Below is a small trained network, with its code and all its weights. Each question gives an input and a class and asks what happens when units are switched off, that is, made to give their printed mean instead of their output.

import numpy as np


def w(rows, s, z=0):
    codes = np.array(rows[::2]) - 128.0
    scale = np.full(codes.shape[1], s)
    scale[-1] = z or s
    return codes * scale


def norm(h):
    return h / np.sqrt((h * h).mean(-1, keepdims=True) + 1e-5)


def f(y):
    return np.maximum(y, 0)


def log_softmax(a):
    a = a - a.max(-1, keepdims=True)
    return a - np.log(np.exp(a).sum(-1, keepdims=True))


def net(x, mask):
    res = np.array(x, float).reshape(1, 8) / 4 @ E
    u = 0
    for l in range(3):
        y = f(norm(res) @ A[l][:, :-1].T + A[l][:, -1])
        res = res + np.where(mask[u : u + 11], y, B[l][:, -1]) @ B[l][:, :-1]
        u += 11
    return log_softmax(norm(res)[-1] @ U[:, :-1].T + U[:, -1])


A, B = {}, {}
E = w([
[1,213,179,98],'x0',
[123,108,146,132],'x1',
[34,48,58,238],'x2',
[130,134,123,127],'x3',
[125,115,141,128],'x4',
[128,123,132,128],'x5',
[90,18,97,29],'x6',
[129,132,124,128],'x7',
],0.0084)
A[0] = w([
[126,112,114,102,41],'L0N1',
[132,76,61,215,101],'L0N2',
[126,67,79,79,73],'L0N3',
[190,107,103,157,53],'L0N4',
[136,60,41,25,53],'L0N5',
[187,157,152,199,32],'L0N6',
[230,108,184,83,4],'L0N7',
[254,54,105,159,59],'L0N8',
[177,152,146,189,34],'L0N9',
[152,161,133,219,24],'L0N10',
[165,167,100,173,135],'L0N11',
],0.012,0.0031)
B[0] = w([
[142,146,159,159,138],'L0N1',
[80,130,35,166,231],'L0N2',
[171,111,162,182,199],'L0N3',
[157,116,75,127,179],'L0N4',
[143,65,253,162,234],'L0N5',
[166,82,204,154,186],'L0N6',
[150,220,102,51,216],'L0N7',
[187,126,13,109,254],'L0N8',
[153,86,200,143,174],'L0N9',
[126,65,201,136,180],'L0N10',
[115,66,154,126,184],'L0N11',
],0.019,0.0063)
A[1] = w([
[149,202,128,217,89],'L1N1',
[112,151,158,143,96],'L1N2',
[188,160,181,38,114],'L1N3',
[56,137,69,163,28],'L1N4',
[3,169,130,55,7],'L1N5',
[156,221,128,23,84],'L1N6',
[72,181,99,106,92],'L1N7',
[83,105,68,148,41],'L1N8',
[17,200,219,137,118],'L1N9',
[159,57,255,168,42],'L1N10',
[87,164,145,105,37],'L1N11',
],0.013,0.0018)
B[1] = w([
[98,33,173,101,144],'L1N1',
[145,92,102,144,152],'L1N2',
[9,130,161,198,232],'L1N3',
[30,170,159,167,170],'L1N4',
[219,118,30,81,188],'L1N5',
[19,161,153,185,220],'L1N6',
[180,131,73,163,158],'L1N7',
[49,211,161,134,169],'L1N8',
[251,102,19,123,229],'L1N9',
[224,25,215,117,255],'L1N10',
[165,112,81,129,156],'L1N11',
],0.015,0.0088)
A[2] = w([
[85,157,88,147,160],'L2N1',
[45,149,118,168,74],'L2N2',
[145,226,168,77,90],'L2N3',
[191,121,91,77,83],'L2N4',
[169,138,76,94,34],'L2N5',
[127,133,132,128,3],'L2N6',
[8,169,139,191,37],'L2N7',
[81,163,164,109,44],'L2N8',
[107,70,119,157,242],'L2N9',
[117,90,106,149,215],'L2N10',
[72,240,161,122,125],'L2N11',
],0.015,0.0017)
B[2] = w([
[129,120,173,131,213],'L2N1',
[59,114,166,152,220],'L2N2',
[32,161,145,151,163],'L2N3',
[75,162,79,126,204],'L2N4',
[134,169,59,97,189],'L2N5',
[145,126,117,132,128],'L2N6',
[19,189,130,169,255],'L2N7',
[121,134,87,146,161],'L2N8',
[149,202,193,41,240],'L2N9',
[114,193,172,66,213],'L2N10',
[3,86,133,154,216],'L2N11',
],0.02,0.0068)
U = w([
[185,32,234,153,253],'0',
[9,120,185,201,40],'1',
[194,112,9,142,76],'2',
],0.013,0.0017)

Each question gives the input, the list of numbers given to net, and the class t.
The units are the neurons (one row each of A and B). Each row of codes is followed by its name. A weight is (code - 128) times the scale printed after its matrix; where a second scale follows, it is the last column's (A, B and U).
mask holds one flag per neuron, layer by layer. A switched-off neuron (its flag False) gives its mean, the last column of its row in B, instead of its output. The means were averaged over made-up inputs and are rounded, as every weight is.
A unit's drop is (log p(t) with every unit on - log p(t) with that unit switched off) / (log p(t) with every unit on - log p(t) with every unit switched off).
The circuit of an input: a set's keep is (log p(t) with only the set's units on - log p(t) with every unit switched off) / (log p(t) with every unit on - log p(t) with every unit switched off). Starting from the 12 units with the biggest drops (on a tie, the unit counted first), units are removed one at a time, each time the one whose removal leaves the highest keep (on an exact tie, the one counted first), for as long as the keep stays at least 0.8.
units of the circuit, in order: the units of the circuit, biggest drop first
top k neurons: the k neurons with the biggest drops, biggest first
k most important neurons of layer l: the k neurons of layer l with the biggest drops, biggest first
drop of u: that unit's drop, to one decimal
input [-2,-7,-3,2,-8,2,8,-3], class 0: units of the circuit, in order : [L0N5]
input [-8,-3,3,7,-5,-1,-6,-8], class 2: 2 most important neurons of layer 0 : [L0N8; L0N5]
input [7,2,6,-3,3,-5,-4,-4], class 2: 3 most important neurons of layer 1 : [L1N9; L1N5; L1N3]
input [4,-7,8,-1,3,4,8,3], class 0: top 3 neurons : [L0N5; L0N8; L0N3]
input [-4,8,3,-6,6,-2,-2,-2], class 2: top 2 neurons : [L0N8; L1N3]
input [-7,8,8,-6,-4,2,8,-6], class 0: 3 most important neurons of layer 1 : [L1N3; L1N6; L1N9]
input [8,6,5,-4,-7,5,7,2], class 2: top 2 neurons : [L0N8; L1N9]
input [-7,5,3,-1,-8,-3,5,-1], class 2: top 2 neurons : [L0N8; L0N2]
input [8,2,6,2,3,-4,-8,-1], class 0: top 4 neurons : [L0N10; L0N7; L1N1; L1N10]
input [5,-3,2,-2,-4,5,-5,-3], class 0: 2 most important neurons of layer 0 : [L0N7; L0N10]
input [-3,4,2,-8,-6,-8,2,1], class 2: 4 most important neurons of layer 0 : [L0N8; L0N3; L0N4; L0N2]
input [8,2,-1,-5,-2,8,-6,-8], class 2: top 2 neurons : [L0N5; L1N9]
input [-8,2,0,8,-8,6,4,7], class 2: drop of L0N4 : 0.0
input [-5,-4,5,5,1,-8,8,7], class 0: top neuron : [L0N5]
input [6,6,3,-3,-6,1,1,3], class 2: drop of L0N8 : 0.5
input [-5,-7,-8,4,-5,7,5,-5], class 1: drop of L0N7 : 3.3
input [7,-6,-2,-3,3,1,-2,-7], class 2: drop of L0N8 : 0.1
